Here is a tiny trained network, its code and every weight. The questions are about switching its units off for an input and a class, where a switched-off unit gives its printed mean instead of its output.

import numpy as np


def w(rows, s, z=0):
    codes = np.array(rows[::2]) - 128.0
    scale = np.full(codes.shape[1], s)
    scale[-1] = z or s
    return codes * scale


def f(y):
    return np.maximum(y, 0)


def log_softmax(a):
    a = a - a.max(-1, keepdims=True)
    return a - np.log(np.exp(a).sum(-1, keepdims=True))


def net(x, mask):
    res = np.array(x, float).reshape(1, 5) / 4 @ E
    y = f(res @ A[0][:, :-1].T + A[0][:, -1])
    res = res + np.where(mask, y, B[0][:, -1]) @ B[0][:, :-1]
    return log_softmax(res[-1] @ U[:, :-1].T + U[:, -1])


A, B = {}, {}
E = w([
[155,77,75,155,126,58,127,160,107,107,248],'x0',
[135,97,217,135,154,118,173,183,43,57,88],'x1',
[105,239,135,173,32,106,139,125,116,158,146],'x2',
[113,126,150,64,77,27,175,166,90,112,67],'x3',
[178,122,66,85,103,151,69,106,51,168,117],'x4',
],0.012)
A[0] = w([
[181,49,39,84,164,105,106,157,120,84,135,255],'neuron 0',
[90,191,98,157,70,63,139,135,158,131,161,176],'neuron 1',
[102,130,140,96,174,118,88,96,127,126,81,164],'neuron 2',
[109,175,112,152,162,206,89,69,120,134,121,167],'neuron 3',
[139,181,142,165,131,214,115,103,139,167,155,167],'neuron 4',
[75,187,178,97,123,109,248,216,107,112,80,143],'neuron 5',
[123,164,145,151,141,92,116,147,164,110,78,149],'neuron 6',
[137,131,83,96,165,144,81,104,112,151,84,121],'neuron 7',
],0.011,0.0042)
B[0] = w([
[106,101,129,99,186,152,175,161,105,142,185,248],'neuron 0',
[152,103,84,196,95,119,174,97,153,173,135,211],'neuron 1',
[119,127,152,113,134,125,194,120,155,163,115,183],'neuron 2',
[152,168,176,94,118,213,63,68,182,82,130,220],'neuron 3',
[176,156,116,144,112,172,71,101,183,104,121,220],'neuron 4',
[192,189,146,183,43,97,169,119,13,42,94,255],'neuron 5',
[145,155,176,123,161,141,135,110,100,129,127,172],'neuron 6',
[131,148,94,11,111,129,116,116,93,153,48,189],'neuron 7',
],0.012,0.016)
U = w([
[104,171,2,226,119,83,139,105,135,198,145,4],'0',
[168,55,78,130,216,115,130,221,84,56,253,153],'1',
[159,210,210,213,99,71,189,149,32,43,56,245],'2',
[171,216,151,147,98,244,6,76,200,105,141,88],'3',
[107,133,106,7,138,154,139,154,68,191,58,24],'4',
],0.0083,0.0014)

Each question gives the input, the list of numbers given to net, and the class t.
The units are the neurons (one row each of A and B). Each row of codes is followed by its name. A weight is (code - 128) times the scale printed after its matrix; where a second scale follows, it is the last column's (A, B and U).
mask holds one flag per neuron, in row order. A switched-off neuron (its flag False) gives its mean, the last column of its row in B, instead of its output. The means were averaged over made-up inputs and are rounded, as every weight is.
A unit's drop is (log p(t) with every unit on - log p(t) with that unit switched off) / (log p(t) with every unit on - log p(t) with every unit switched off).
The circuit of an input: a set's keep is (log p(t) with only the set's units on - log p(t) with every unit switched off) / (log p(t) with every unit on - log p(t) with every unit switched off). Starting from all 8 units, units are removed one at a time, each time the one whose removal leaves the highest keep (on an exact tie, the one counted first), for as long as the keep stays at least 0.8.
circuit, biggest first: the units of the circuit, biggest drop first
unit that matters most: the unit with the biggest drop
top k neurons: the k neurons with the biggest drops, biggest first
drop of u: that unit's drop, to one decimal
input [2,0,6,5,8], class 0: circuit, biggest first : neuron 5; neuron 1
input [6,7,6,-6,8], class 3: unit that matters most : neuron 5
input [1,-7,-4,4,-5], class 0: circuit, biggest first : neuron 5; neuron 3
input [3,3,-4,-8,-7], class 1: circuit, biggest first : neuron 3; neuron 7
input [8,1,8,-8,-8], class 0: top 2 neurons : neuron 1; neuron 3
input [3,-4,5,-2,-5], class 0: top 2 neurons : neuron 1; neuron 3
input [0,2,4,0,8], class 3: top 3 neurons : neuron 5; neuron 0; neuron 2
input [4,-7,7,0,5], class 0: top 2 neurons : neuron 1; neuron 6
input [-1,-8,-8,4,2], class 4: drop of neuron 7 : 0.1
input [-7,7,-1,-8,-6], class 3: drop of neuron 3 : 1.2
input [6,-3,4,2,8], class 0: drop of neuron 1 : 0.6
